Here is a tiny trained network, its code and every weight. The questions are about switching its units off for an input and a class, where a switched-off unit gives its printed mean instead of its output.

import numpy as np


def w(rows, s, z=0):
    codes = np.array(rows[::2]) - 128.0
    scale = np.full(codes.shape[1], s)
    scale[-1] = z or s
    return codes * scale


def f(y):
    return y / 2 * (1 + np.tanh(0.7978845608 * (y + 0.044715 * y**3)))


def log_softmax(a):
    a = a - a.max(-1, keepdims=True)
    return a - np.log(np.exp(a).sum(-1, keepdims=True))


def net(x, mask):
    res = np.array(x, float).reshape(1, 6) / 4 @ E
    y = f(res @ A[0][:, :-1].T + A[0][:, -1])
    res = res + np.where(mask, y, B[0][:, -1]) @ B[0][:, :-1]
    return log_softmax(res[-1] @ U[:, :-1].T + U[:, -1])


A, B = {}, {}
E = w([
[191,235,216,128,58,103,171],'x0',
[129,129,128,123,130,127,129],'x1',
[41,109,166,56,111,2,180],'x2',
[119,131,146,122,146,127,118],'x3',
[195,41,195,156,85,32,33],'x4',
[96,146,101,25,39,185,23],'x5',
],0.0053)
A[0] = w([
[165,54,174,164,89,56,59,104],'neuron 0',
[74,30,51,159,220,134,63,146],'neuron 1',
[68,1,57,165,207,141,83,186],'neuron 2',
[177,35,185,148,83,79,82,103],'neuron 3',
[197,209,211,143,55,104,174,162],'neuron 4',
[169,96,209,156,93,81,86,125],'neuron 5',
[92,129,80,29,11,174,35,160],'neuron 6',
[144,52,84,205,142,104,168,252],'neuron 7',
[14,123,164,18,97,7,194,174],'neuron 8',
[61,226,68,89,176,190,218,143],'neuron 9',
[177,103,120,224,194,78,220,141],'neuron 10',
[164,110,156,213,224,88,201,117],'neuron 11',
[179,58,183,153,105,79,58,87],'neuron 12',
[54,231,56,96,141,189,227,143],'neuron 13',
[174,98,149,225,209,93,216,114],'neuron 14',
[231,157,94,205,147,234,64,130],'neuron 15',
[207,220,218,136,80,112,157,144],'neuron 16',
[207,165,90,221,138,223,68,128],'neuron 17',
[178,239,224,147,73,102,155,135],'neuron 18',
],0.0051,0.0033)
B[0] = w([
[120,98,171,174,100,175,88,204],'neuron 0',
[62,175,93,83,51,187,198,229],'neuron 1',
[59,183,101,102,78,185,159,254],'neuron 2',
[113,90,171,172,85,172,85,197],'neuron 3',
[51,163,98,125,82,157,144,225],'neuron 4',
[105,114,135,142,108,163,114,187],'neuron 5',
[203,191,195,49,215,145,23,238],'neuron 6',
[92,184,147,114,126,167,87,245],'neuron 7',
[109,146,105,204,225,53,2,250],'neuron 8',
[164,44,220,204,91,200,43,231],'neuron 9',
[158,180,168,73,166,182,55,233],'neuron 10',
[174,181,183,48,164,169,62,218],'neuron 11',
[123,76,185,161,74,198,120,188],'neuron 12',
[161,32,217,212,97,184,39,234],'neuron 13',
[167,174,167,56,147,165,70,225],'neuron 14',
[90,150,69,185,212,44,56,241],'neuron 15',
[61,152,100,117,83,153,160,214],'neuron 16',
[86,140,74,185,196,47,68,228],'neuron 17',
[55,147,80,122,71,170,165,215],'neuron 18',
],0.0059,0.0037)
U = w([
[158,1,195,210,89,200,105,85],'0',
[128,140,127,121,139,136,122,192],'1',
[218,198,159,12,169,154,91,85],'2',
[92,140,78,207,187,31,98,121],'3',
[39,170,81,97,58,182,181,105],'4',
[147,108,119,123,126,127,135,188],'5',
[232,49,77,96,110,64,230,62],'6',
[220,26,74,89,121,71,253,2],'7',
],0.0081,0.0069)

Each question gives the input, the list of numbers given to net, and the class t.
The units are the neurons (one row each of A and B). Each row of codes is followed by its name. A weight is (code - 128) times the scale printed after its matrix; where a second scale follows, it is the last column's (A, B and U).
mask holds one flag per neuron, in row order. A switched-off neuron (its flag False) gives its mean, the last column of its row in B, instead of its output. The means were averaged over made-up inputs and are rounded, as every weight is.
A unit's drop is (log p(t) with every unit on - log p(t) with that unit switched off) / (log p(t) with every unit on - log p(t) with every unit switched off).
The circuit of an input: a set's keep is (log p(t) with only the set's units on - log p(t) with every unit switched off) / (log p(t) with every unit on - log p(t) with every unit switched off). Starting from the 12 units with the biggest drops (on a tie, the unit counted first), units are removed one at a time, each time the one whose removal leaves the highest keep (on an exact tie, the one counted first), for as long as the keep stays at least 0.8.
units of the circuit, in order: the units of the circuit, biggest drop first
most important unit: the unit with the biggest drop
top k neurons: the k neurons with the biggest drops, biggest first
drop of u: that unit's drop, to one decimal
input [-8,-8,6,5,2,2], class 4: top 2 neurons	(neuron 1; neuron 2)
input [4,1,-3,4,1,-6], class 2: units of the circuit, in order	(neuron 11; neuron 14)
input [-5,-4,-5,1,-6,5], class 0: units of the circuit, in order	(neuron 13)
input [5,6,5,4,5,-7], class 2: units of the circuit, in order	(neuron 11; neuron 14)
input [-4,-4,4,-6,-7,3], class 0: units of the circuit, in order	(neuron 13; neuron 9)
input [4,7,3,-4,-2,-8], class 2: units of the circuit, in order	(neuron 11; neuron 10)
input [-8,8,-6,5,7,-6], class 4: units of the circuit, in order	(neuron 1; neuron 2)
input [8,-1,4,2,5,5], class 4: units of the circuit, in order	(neuron 18; neuron 4)
input [6,4,-7,-3,5,2], class 3: units of the circuit, in order	(neuron 15; neuron 17)
input [-7,6,-7,-1,-2,0], class 3: top 2 neurons	(neuron 15; neuron 17)
input [-1,3,-7,-6,-8,2], class 0: drop of neuron 13	0.5
input [5,-6,-1,-6,-6,-8], class 2: drop of neuron 11	0.5
input [-2,8,-4,7,-8,-2], class 0: drop of neuron 9	0.3
input [6,-6,4,-7,8,2], class 0: drop of neuron 16	-0.1
input [-8,5,8,-7,-4,3], class 3: most important unit	neuron 8
